Each row is followed by its group and then its class within the group.
[ 10  12   4 -13   8  -3  -9  -4   8  -3 -24   2   5 -10  -8   4  11   5
   3  29  -8  -3 -21   2   5   4  -2   9   6 -13   5 -20   4  13   0  -5
  10   0  10   7   6   3   1 -11 -10   9  -1   8   1  -8   7 -10  -4 -10
   3   7   0   1   0  -3  -3   1  -5  -3  12   4]
Mivop Debor
[  5  15   6  -3   3  -2  -3  -4   6   1 -10  13   6  -3 -12   6   7  10
   3  25  -9 -11 -25  -9   2   5  -6  10  10  -8   4  -1   3  24   2  -6
   4   0   6   8  12   2  -1  -7  -4  -3  -2  -7  -4  -7   3 -10  -7 -11
  -8   0  -3   6   4  -5  -9   8   3  -6   4   3]
sase pidi
[  0   5   8  -5   7   6  -4   2  10   3  -6   8   4  -5  -8   2   2   1
   3  18  -3  -5 -13  -7   1  -1   0   6  11  -8   3  -6  19   7  -1  -4
   6   2   1   4  -1  -2   0  -9  -6  -5   0  -5  -1  -4   1  -8  -7  -9
 -12   2  -2   5  -1   1  -7  -6   4  -2   3   2]
sase pidi
[ -7  -1  17  -6   4   2  -5   3  10   0 -18   5   9  -7 -12   5  -6  -3
   6  12  -4  -3 -21 -18   0  -7  15   7  15  -9   3  -7   6  -2  -1  -8
  11  -1  -1   1  -7  -3   0  -1 -11  -3   4 -13  -5   1  -3  -5  -5  -9
 -10  -3  -4  10  -5   0  -3  -9  -1   0  11  -2]
sase Bog
[  2   3   7  -4   6   8  -6   0   9   2 -12  10   4  -7  -8   4   0  -2
   4  14   0  -2 -13  -9  -1  -4   2   7  11  -9   2  -6   6   2  -1  -4
   6  -2  -3  -2  -4  -3   0  -7  -7   1   3  -4  -5  -2  -1  -7  -8 -10
 -17   0  -3   6 -12   5  -7  -4   2   0   6   1]
sase pidi
[  3   9   6   0  10   2   1  -1   4   6   7  12   2  -3  -3   5   5  10
   4  13  -2   0 -10 -18  12  -1  -8  17  11  -5  -3  -1   7  10   4  -6
   3   0  -7   3  -2  -2  -6  -2  -3  -4   3  -3  -7  -2   0  -7 -10  -9
 -21   2  -6   7  -1  -1  -9   0  13   1   7  -1]
Mivop Debor
[  4   7   8  -4   4  -1  -6   2   8   3  -9  10   4  -7  -5   4   5   5
   5  20  -4  -2 -14 -10   4  -1   0   9   9  -9   3  -4   3   6  -2  -5
   6  -7   2   4  -1  -4   0  -7  -7   2   2  -3  -4  -3   2  -7  -5  -9
  -3   0  -6   2   0   1  -6  -1   3   0   5   0]
Mivop Debor
[  8  14   9  -4   7  -1  -7  -1  10   1 -13  16   2  -9 -13   6  12   9
   2  29  -9  -6 -21 -10   7   8  -5   8   6  -9   5  -5   7  19   3  -8
   8   1  10   5   6   1   1 -10  -6   1  -1  -2  -3  -8   6 -13  -7 -13
  -6   8  -3   2   1  -5 -10   1   4  -7  11  11]
Mivop Debor
[  1   1  14  -4   1  -1  -9  -2   7  -5 -23   1   6 -12 -19   7  -4  -3
   9  15  -7  -3 -20 -12  -4  -3  10   8  13  -7   4  -4   2   0  -3  -8
  10   1   3   3  -5   0   2  -5 -10   0   2  -1  -1   2  -1  -3  -5  -2
  -2  -3  -4   4   0  -1   4  -4  -5   1   9  -2]
sase Bog
[  3   6   4   1   6   2  -3   6   5   3   5  15   0  -3  -2   4   2   9
   2  12  -8  -1 -11 -15   7   3  -5  14  10   1  -3  -3   4   9   3  -4
   6  -4  -1   2   1  -2  -5  -1  -2  -3   4  -3 -12  -2   3  -9 -10 -10
 -14   5  -3   5  -1  -1  -9   0  11   2   7   3]
Mivop Debor
[  5   7   7  -2   9   1  -5   0  10   1  -9  11   0  -4 -10   1   4   1
   3  19  -7  -6 -16   1   3   5  -2  10   9  -6   6   2  11  10   3  -5
   5  -1   4   6   2   0   6 -11  -6  -2   3  -2   3  -6   4  -8  -5  -5
  -7   4   2  -1   4  -1  -6  -6   0  -7   4   6]
Mivop mubo
[  0  10  12  -1   4  -3   0  11   7   1  -7  11   5  -8 -11   9   6   2
   1  15  -7  -4 -23 -23  -9   1   9  12  11 -11   4  -3   8   1   2  -6
   5  -1   7   0   2   1   1  -4 -10  -8  -1  -7   0   0  -5  -7  -7 -13
 -10   4  -5   6   2  -6  -6   0   2  -9  11   5]
sase Bog
[  6   1  10  -4   8   3  -5  -1   7   3 -14   6   1  -8  -6   2   6   0
   8  23  -5   1  -9 -13   1  -4   3   9  10 -12   3 -22   0   6   0  -5
   7  -1  -1   3  -7  -2  -7  -5  -7   8   3  -4  -6  -4  -2  -5  -9  -7
  -3  -2  -3   6  -3   2  -8  -1   4   6   6   0]
Mivop Debor
[ -2  -3  16  -4   5   4  -3   7  13   8  -1   9   1 -12  -8   4   0  -1
   1  11 -10   3 -16 -12   4  -9   7  10  13  -6   2  -2   8   0   0  -6
   8   2  -4   3 -11  -7  -3  -6  -9   1   5  -6  -7   2  -2 -10  -8 -11
 -19   7   0   4  -4  -1  -6 -13   8  -3   8  -1]
Mivop mubo
[  5   4   7  -3   9  -1  -6   0   8  -1 -12   7   4  -7  -2   5  11   5
   4  21  -4  -1 -11  -6   3   0  -1   6   4 -10   1  -9   5   8   4  -5
   6  -1   4   1  -3   2  -8  -3  -8   6   0  -2  -4   1  -2  -7  -8  -7
  -6  -1  -3   4  -1  -1  -6   5   2   2   6   1]
Mivop Debor
[ -3   2  10   2   3   1  -1  11   8   4   6  13   5  -1  -6   4  -2   7
  -4   3  -5  -1 -15 -26   4  -3  11  10   5  -3  -3  -1   8   0   0  -4
   1  -2 -10  -1  -7  -5   0  -1  -8  -9   2  -5  -6   0  -6  -4  -4 -14
 -18   2  -7   5  -3  -3  -6  -5   8  -3  11  -1]
sase Bog
[  0   3  12  -8  -1   1  -5  11   8   2 -10   5   1  -6  -8   6  -1  -2
   5  11  -5   1 -19 -13   3  -2  16   5  12  -7   3  -1   8  -3  -1  -3
   4   1   8 -11   0  -1   6  -6   1   0   3  -2   2  -2   0  -4  -2  -7
   1   2  -4   4  -1   1   1 -11  -2  -4  11   3]
sase Bog
[  5  20  -1   1   8  -5  -2  -2   7  -2 -12  15   8  -9 -11   5  11  14
   2  29  -7 -12 -25  -3   5   9 -11  12   6 -11   2  -4   8  20   4  -6
   0  -1  12   8  13   6   3 -11   2  -3  -4  -5   3  -9   5  -9  -5 -15
  -2   0  -1   6  -1 -10 -11   6  -2  -8   5   8]
sase pidi
[  2   6  10  -5   6   6  -4   0  11   2 -16   7   3  -7  -8   3   2  -1
   2  16  -6  -4 -17  -7   2  -2   4  12  10  -8   5  -6   7   7  -3  -7
   8  -2  -2   2  -2  -3   1  -8  -6   2   2  -8  -2   0  -1  -7  -5 -11
 -13   2  -1   7  -4  -1  -4 -10   2  -6   7  -2]
Mivop mubo
[  4   7  14 -10   1   6 -10  -4  12  -9 -33   5   9  -8 -15   3  -1  -1
   4  24  -9  -2 -27  -9   4   1  13   8   7  -7   5  -7   5   5  -2  -5
  10   1   6   5  -7   2   3 -13  -7  -1   2   0   0  -4   7  -9  -3 -10
   3   1  -1   3  -1  -2   2  -7  -8  -5  10   6]
sase Bog
[  4   2  19 -10   1   7 -14  -5  15  -6 -40  -4  10 -13 -16   4   0  -9
   5  27  -4  -2 -25  -4   0  -4  17   4  13 -15   7 -11   5   2  -6  -6
  11   5   7   4 -12  -2   5 -12  -9   8   4   0   3  -2   2  -5  -8 -10
   6  -4  -1   6   5   4   7  -9 -13  -2   9   0]
sase Bog
[ -2   4   8  -4   6   2  -4  -6   7  -8 -15   4   5  -5 -10   4  -4   0
   6  15   0  -2 -13 -12   1  -2   1   7  11  -8   2  -6   2   4  -7  -7
   6   1  -2   1  -1  -5  -1  -6  -9  -1   0  -6  -7   1  -4  -2  -8 -10
 -10  -4  -2   9  -4  -2 -11  -2  -2   1   7   2]
sase pidi
[  8   4  10  -2   9   2  -3   9  12   9  -2  14  -1 -11  -3   1   7   3
   3  20  -5   9 -10 -14   6  -4   3   8  11  -8   5  -8  10  -1   3  -6
   4  -3   1   1 -12  -3  -3  -4  -8   7   6 -12  -1  -3  -1 -10  -9 -11
 -12   2  -3   2  -2   2  -7  -3   7   0   5   1]
Mivop Debor
[  1   4   9  -3   8   5  -6  12  12   2 -16  12   7 -11  -9   0   2   1
   0  27  -1  -3 -18  -8  -1  -2  10   5   9  -7   7  -6  12   3   0  -8
   8  -1  11   4  -5   3   3 -10  -8   6   3  -7   7  -6  -3  -6 -11 -13
  -3   0  -4   3  -2  -1  -3  -5  -3  -6   5   7]
sase pidi
